[[ 0.28 -2.57 -0.37  0.18  0.02 -2.62 -0.47 -2.97 -2.73  4.14  2.07 -2.50
   1.41 -0.84]
 [ 1.36  3.35  1.45 -4.66  0.79 -4.73 -3.79 -3.21 -4.75  3.81  2.94  1.62
   3.23 -1.36]
 [ 0.34 -1.52 -0.26 -0.60  0.11 -2.76 -0.97 -2.74 -2.87  3.81  2.35 -1.78
   1.59 -0.99]
 [-0.22 -2.99 -0.51  3.46 -0.15  0.39  0.52 -1.43  0.10  1.94 -0.61 -3.17
  -0.28  0.15]]
|
[[-0.22 -2.99 -0.51  3.46 -0.15  0.39  0.52 -1.43  0.10  1.94 -0.61 -3.17
  -0.28  0.15]
 [ 0.34 -1.52 -0.26 -0.60  0.11 -2.76 -0.97 -2.74 -2.87  3.81  2.35 -1.78
   1.59 -0.99]
 [ 1.36  3.35  1.45 -4.66  0.79 -4.73 -3.79 -3.21 -4.75  3.81  2.94  1.62
   3.23 -1.36]
 [ 0.28 -2.57 -0.37  0.18  0.02 -2.62 -0.47 -2.97 -2.73  4.14  2.07 -2.50
   1.41 -0.84]]

[[ 0.79  1.09  0.49  0.02 -0.44  1.27  1.72 -1.44 -0.84 -4.95 -1.20  0.05]
 [ 0.74  0.54  1.12  0.64  0.81  0.98  0.72  1.33 -3.68 -1.17 -1.87 -1.91]
 [ 2.06  0.33  0.13  0.03  0.24 -0.06 -0.26 -3.68 -4.81 -6.57  2.97 -3.23]]
|
[[ 2.06  0.33  0.13  0.03  0.24 -0.06 -0.26 -3.68 -4.81 -6.57  2.97 -3.23]
 [ 0.74  0.54  1.12  0.64  0.81  0.98  0.72  1.33 -3.68 -1.17 -1.87 -1.91]
 [ 0.79  1.09  0.49  0.02 -0.44  1.27  1.72 -1.44 -0.84 -4.95 -1.20  0.05]]

[[-0.29  3.00 -1.08  1.07  2.06 -1.43  0.78  1.26  2.27 -1.49 -3.82  4.48
  -3.23 -1.95]
 [ 0.76 -0.70  1.24 -0.81 -1.37 -5.72  0.56  4.80  0.97 -1.42  3.54 -1.68
  -0.18 -0.19]]
|
[[ 0.76 -0.70  1.24 -0.81 -1.37 -5.72  0.56  4.80  0.97 -1.42  3.54 -1.68
  -0.18 -0.19]
 [-0.29  3.00 -1.08  1.07  2.06 -1.43  0.78  1.26  2.27 -1.49 -3.82  4.48
  -3.23 -1.95]]

[[ 2.26 -2.52  1.62 -5.85]
 [ 6.00 -3.28  2.31 -4.34]
 [ 6.10 -2.81  2.70 -3.59]
 [ 6.31 -3.08  2.50 -3.74]
 [ 1.59 -2.52  0.85 -5.56]
 [ 6.08 -3.06  2.18 -3.54]
 [ 6.20 -2.87  2.79 -3.74]
 [ 1.93 -2.97  0.13 -5.34]
 [ 2.07 -2.63  1.10 -5.64]
 [ 5.85 -2.68  2.78 -3.64]
 [ 1.95 -2.74  0.41 -5.11]
 [ 2.29 -3.01  0.44 -5.42]]
|
[[ 2.29 -3.01  0.44 -5.42]
 [ 1.95 -2.74  0.41 -5.11]
 [ 5.85 -2.68  2.78 -3.64]
 [ 2.07 -2.63  1.10 -5.64]
 [ 1.93 -2.97  0.13 -5.34]
 [ 6.20 -2.87  2.79 -3.74]
 [ 6.08 -3.06  2.18 -3.54]
 [ 1.59 -2.52  0.85 -5.56]
 [ 6.31 -3.08  2.50 -3.74]
 [ 6.10 -2.81  2.70 -3.59]
 [ 6.00 -3.28  2.31 -4.34]
 [ 2.26 -2.52  1.62 -5.85]]

[[-1.72  1.34 -4.57 -0.15 -1.12 -3.54 -4.66  0.70  0.41 -2.86  3.92  3.74
   2.17]
 [ 0.78  2.64  5.05  0.50  0.89  2.84  3.62  2.67 -2.16  2.33 -4.77 -2.02
  -3.98]
 [ 3.31 -2.75 -5.71  0.18 -0.90 -1.56 -0.86 -1.93  3.26 -1.10  3.59  3.71
   2.43]
 [ 2.70  0.05 -2.69  2.54  1.46  0.65  6.10 -5.37 -3.64 -1.40 -3.20 -1.47
  -2.73]
 [ 1.10 -4.99  3.27  1.96 -1.02  4.71  4.84 -3.03  0.90 -1.43 -3.37  4.03
  -2.46]]
|
[[ 1.10 -4.99  3.27  1.96 -1.02  4.71  4.84 -3.03  0.90 -1.43 -3.37  4.03
  -2.46]
 [ 2.70  0.05 -2.69  2.54  1.46  0.65  6.10 -5.37 -3.64 -1.40 -3.20 -1.47
  -2.73]
 [ 3.31 -2.75 -5.71  0.18 -0.90 -1.56 -0.86 -1.93  3.26 -1.10  3.59  3.71
   2.43]
 [ 0.78  2.64  5.05  0.50  0.89  2.84  3.62  2.67 -2.16  2.33 -4.77 -2.02
  -3.98]
 [-1.72  1.34 -4.57 -0.15 -1.12 -3.54 -4.66  0.70  0.41 -2.86  3.92  3.74
   2.17]]

[[-0.09  3.47  5.79  0.28]
 [-0.07  5.53 -1.62  2.89]
 [-2.69 -2.97  0.18 -0.38]
 [-3.81  0.61  1.30  3.53]]
|
[[-3.81  0.61  1.30  3.53]
 [-2.69 -2.97  0.18 -0.38]
 [-0.07  5.53 -1.62  2.89]
 [-0.09  3.47  5.79  0.28]]
---
[[ 0.54  1.71  4.76]
 [-4.17  0.56 -4.22]
 [ 1.35 -0.96 -0.02]
 [-1.51  1.09  0.20]
 [ 1.71 -3.09 -2.37]]
|
[[ 0.54  1.71]
 [-4.17  0.56]]

[[ 3.45  0.18 -4.20]
 [ 0.79 -1.16 -5.13]
 [-0.08 -1.02 -3.91]
 [ 3.48 -0.88 -5.50]
 [-1.11 -3.93 -0.35]]
|
[[ 3.45  0.18]
 [ 0.79 -1.16]]

[[-2.08 -4.36  3.46  0.25]
 [ 0.91 -3.03 -4.27 -2.65]
 [-5.37  0.60  0.29 -2.37]
 [ 1.64 -3.91 -0.20  4.17]]
|
[[-2.08 -4.36]
 [ 0.91 -3.03]]

[[-1.57 -4.61  6.61]
 [ 0.21 -1.97 -0.76]
 [ 1.85  4.04 -5.42]
 [-0.50 -1.21 -3.46]
 [ 1.36  5.08 -4.57]]
|
[[-1.57 -4.61]
 [ 0.21 -1.97]]

[[ 4.60  3.50 -0.17]
 [ 0.50  0.94  5.50]
 [ 3.32  1.41 -2.49]
 [-0.56 -0.03  5.64]
 [ 2.71  2.52  2.38]]
|
[[4.60 3.50]
 [0.50 0.94]]

[[ 0.38  4.98 -3.26  0.15  5.90]
 [ 2.27  1.63  0.28 -4.99  4.41]
 [-4.51 -0.81 -0.47  2.75 -3.10]]
|
[[0.38 4.98]
 [2.27 1.63]]

[[ 2.14  0.67  1.83  4.90  2.15]
 [-1.20  4.13 -1.38 -0.21 -2.07]
 [-1.46  4.14 -0.01 -0.99 -0.04]]
|
[[ 2.14  0.67]
 [-1.20  4.13]]

[[-2.75  3.21]
 [ 3.43  0.36]
 [ 5.34  2.45]
 [-5.44 -1.44]
 [-5.94  0.53]]
|
[[-2.75  3.21]
 [ 3.43  0.36]]

[[ 0.38  0.03  0.28 -3.96 -0.69]
 [-0.62  1.34 -0.19  5.53  2.51]
 [ 0.87 -1.71  0.10 -2.15 -0.27]]
|
[[ 0.38  0.03]
 [-0.62  1.34]]
